Below is a small trained network, with its code and all its weights. Each question gives an input and a class and asks what happens when units are switched off, that is, made to give their printed mean instead of their output.

import numpy as np


def w(rows, s, z=0):
    codes = np.array(rows[::2]) - 128.0
    scale = np.full(codes.shape[1], s)
    scale[-1] = z or s
    return codes * scale


def norm(h):
    return h / np.sqrt((h * h).mean(-1, keepdims=True) + 1e-5)


def f(y):
    return np.maximum(y, 0)


def log_softmax(a):
    a = a - a.max(-1, keepdims=True)
    return a - np.log(np.exp(a).sum(-1, keepdims=True))


def net(x, mask):
    res = np.array(x, float).reshape(1, 5) / 4 @ E
    u = 0
    for l in range(2):
        y = f(norm(res) @ A[l][:, :-1].T + A[l][:, -1])
        res = res + np.where(mask[u : u + 5], y, B[l][:, -1]) @ B[l][:, :-1]
        u += 5
    return log_softmax(norm(res)[-1] @ U[:, :-1].T + U[:, -1])


A, B = {}, {}
E = w([
[128,128,127],'x0',
[145,2,158],'x1',
[129,129,129],'x2',
[196,142,164],'x3',
[62,114,91],'x4',
],0.0093)
A[0] = w([
[92,54,140,4],'L0N0',
[182,34,178,11],'L0N1',
[185,215,94,204],'L0N2',
[60,163,107,138],'L0N3',
[157,1,142,124],'L0N4',
],0.0077,0.0042)
B[0] = w([
[77,78,194,152],'L0N0',
[93,219,196,193],'L0N1',
[142,2,107,254],'L0N2',
[160,194,77,206],'L0N3',
[92,155,198,245],'L0N4',
],0.0087,0.0048)
A[1] = w([
[174,11,72,109],'L1N0',
[189,206,95,113],'L1N1',
[121,88,252,137],'L1N2',
[2,48,102,2],'L1N3',
[70,99,130,64],'L1N4',
],0.0068,0.0049)
B[1] = w([
[158,180,15,174],'L1N0',
[158,2,70,177],'L1N1',
[92,220,73,253],'L1N2',
[168,73,216,159],'L1N3',
[111,51,230,141],'L1N4',
],0.0074,0.0046)
U = w([
[161,126,36,254],'0',
[69,151,190,235],'1',
[47,165,46,17],'2',
[63,28,135,73],'3',
[250,114,106,61],'4',
[198,146,221,55],'5',
],0.023,0.0043)

Each question gives the input, the list of numbers given to net, and the class t.
The units are the neurons (one row each of A and B). Each row of codes is followed by its name. A weight is (code - 128) times the scale printed after its matrix; where a second scale follows, it is the last column's (A, B and U).
mask holds one flag per neuron, layer by layer. A switched-off neuron (its flag False) gives its mean, the last column of its row in B, instead of its output. The means were averaged over made-up inputs and are rounded, as every weight is.
A unit's drop is (log p(t) with every unit on - log p(t) with that unit switched off) / (log p(t) with every unit on - log p(t) with every unit switched off).
The circuit of an input: a set's keep is (log p(t) with only the set's units on - log p(t) with every unit switched off) / (log p(t) with every unit on - log p(t) with every unit switched off). Starting from all 10 units, units are removed one at a time, each time the one whose removal leaves the highest keep (on an exact tie, the one counted first), for as long as the keep stays at least 0.8.
circuit, biggest first: the units of the circuit, biggest drop first
most important unit: the unit with the biggest drop
top k neurons: the k neurons with the biggest drops, biggest first
top k neurons in layer l: the k neurons of layer l with the biggest drops, biggest first
drop of u: that unit's drop, to one decimal
input [8,2,-2,1,4], class 1: most important unit : L0N2
input [-6,-2,-8,5,4], class 0: circuit, biggest first : (L1N0; L0N2)
input [1,-8,-1,4,-2], class 4: circuit, biggest first : (L1N2; L0N2)
input [6,-7,7,1,6], class 0: top 2 neurons : (L0N4; L0N3)
input [4,-8,-7,4,-1], class 4: circuit, biggest first : (L1N2; L0N2)
input [4,-2,7,7,3], class 0: top 2 neurons : (L0N2; L1N0)
input [-5,-8,1,-7,-5], class 0: top 2 neurons in layer 1 : (L1N1; L1N2)
input [8,-4,2,-8,-3], class 0: top 2 neurons : (L0N3; L0N4)
input [6,-8,0,6,-1], class 4: top 3 neurons : (L1N2; L0N2; L1N0)
input [-7,-4,-8,7,2], class 0: top 2 neurons in layer 0 : (L0N2; L0N1)
input [-8,-7,-3,4,6], class 0: top 2 neurons in layer 1 : (L1N1; L1N2)
input [-4,6,-5,-2,-6], class 1: drop of L0N1 : 0.1
input [7,-1,-4,-3,-6], class 0: drop of L1N0 : 0.3
input [1,5,-1,1,5], class 1: drop of L0N4 : 0.2
input [-7,-3,-3,6,-7], class 4: most important unit : L0N4
